Below are the code and all the weights of a small trained network. Each question names an input and a class and asks about switching units off, where a switched-off unit gives its printed mean instead of its output.

import numpy as np


def w(rows, s, z=0):
    codes = np.array(rows[::2]) - 128.0
    scale = np.full(codes.shape[1], s)
    scale[-1] = z or s
    return codes * scale


def f(y):
    return np.maximum(y, 0)


def log_softmax(a):
    a = a - a.max(-1, keepdims=True)
    return a - np.log(np.exp(a).sum(-1, keepdims=True))


def net(x, mask):
    res = np.array(x, float).reshape(1, 3) / 4 @ E
    y = f(res @ A[0][:, :-1].T + A[0][:, -1])
    res = res + np.where(mask, y, B[0][:, -1]) @ B[0][:, :-1]
    return log_softmax(res[-1] @ U[:, :-1].T + U[:, -1])


A, B = {}, {}
E = w([
[54,34,202,28,176,66,169,68],'x0',
[108,98,43,254,195,209,215,56],'x1',
[95,43,66,96,15,156,102,159],'x2',
],0.0086)
A[0] = w([
[142,122,107,61,85,136,115,142,76],'n1',
[143,169,89,151,125,138,125,165,108],'n2',
[128,170,112,161,144,148,110,131,157],'n3',
[132,134,77,175,106,138,127,182,198],'n4',
[111,90,90,144,182,135,181,2,156],'n5',
[161,174,200,87,133,59,84,140,96],'n6',
[90,87,162,74,157,105,126,102,254],'n7',
[130,156,149,172,196,134,208,59,158],'n8',
[102,92,159,95,79,99,94,152,97],'n9',
[131,151,127,165,127,147,130,144,133],'n10',
],0.013,0.0046)
B[0] = w([
[91,103,112,125,154,134,180,172,178],'n1',
[124,160,106,157,138,154,156,100,186],'n2',
[112,121,107,136,150,127,172,161,189],'n3',
[184,137,83,121,112,147,147,135,215],'n4',
[125,81,170,29,138,76,114,176,250],'n5',
[139,74,183,14,98,17,69,191,224],'n6',
[79,135,105,93,176,110,203,157,225],'n7',
[98,132,132,151,189,118,245,160,248],'n8',
[85,154,90,121,181,153,179,146,202],'n9',
[117,199,115,135,120,151,169,141,174],'n10',
],0.011,0.014)
U = w([
[33,128,126,100,229,127,184,174,161],'0',
[96,140,163,151,182,166,66,58,32],'1',
[105,86,210,179,123,131,59,95,44],'2',
[180,71,161,52,88,104,2,148,254],'3',
[195,195,66,211,148,209,137,104,170],'4',
],0.0094,0.0046)

Each question gives the input, the list of numbers given to net, and the class t.
The units are the neurons (one row each of A and B). Each row of codes is followed by its name. A weight is (code - 128) times the scale printed after its matrix; where a second scale follows, it is the last column's (A, B and U).
mask holds one flag per neuron, in row order. A switched-off neuron (its flag False) gives its mean, the last column of its row in B, instead of its output. The means were averaged over made-up inputs and are rounded, as every weight is.
A unit's drop is (log p(t) with every unit on - log p(t) with that unit switched off) / (log p(t) with every unit on - log p(t) with every unit switched off).
The circuit of an input: a set's keep is (log p(t) with only the set's units on - log p(t) with every unit switched off) / (log p(t) with every unit on - log p(t) with every unit switched off). Starting from all 10 units, units are removed one at a time, each time the one whose removal leaves the highest keep (on an exact tie, the one counted first), for as long as the keep stays at least 0.8.
units of the circuit, in order: the units of the circuit, biggest drop first
unit that matters most: the unit with the biggest drop
top k neurons: the k neurons with the biggest drops, biggest first
drop of u: that unit's drop, to one decimal
input [-6,-6,2], class 3: top 2 neurons : n8, n7
input [-7,-1,-7], class 4: unit that matters most : n5
input [-4,7,4], class 4: units of the circuit, in order : n6, n4
input [0,5,6], class 3: top 2 neurons : n8, n7
input [-3,0,6], class 4: top 2 neurons : n6, n5
input [0,4,7], class 3: units of the circuit, in order : n8, n7
input [-8,-7,1], class 3: top 2 neurons : n6, n8
input [-6,-5,-1], class 3: top 2 neurons : n8, n6
input [-5,3,-4], class 4: top 2 neurons : n6, n7
input [-8,-6,-4], class 3: drop of n6 : 0.5
input [-1,-4,-8], class 3: drop of n6 : 0.5
input [-7,-5,8], class 4: drop of n5 : 0.2
input [-6,-4,2], class 4: drop of n5 : 0.4
input [-4,-3,-2], class 3: top neuron : n8
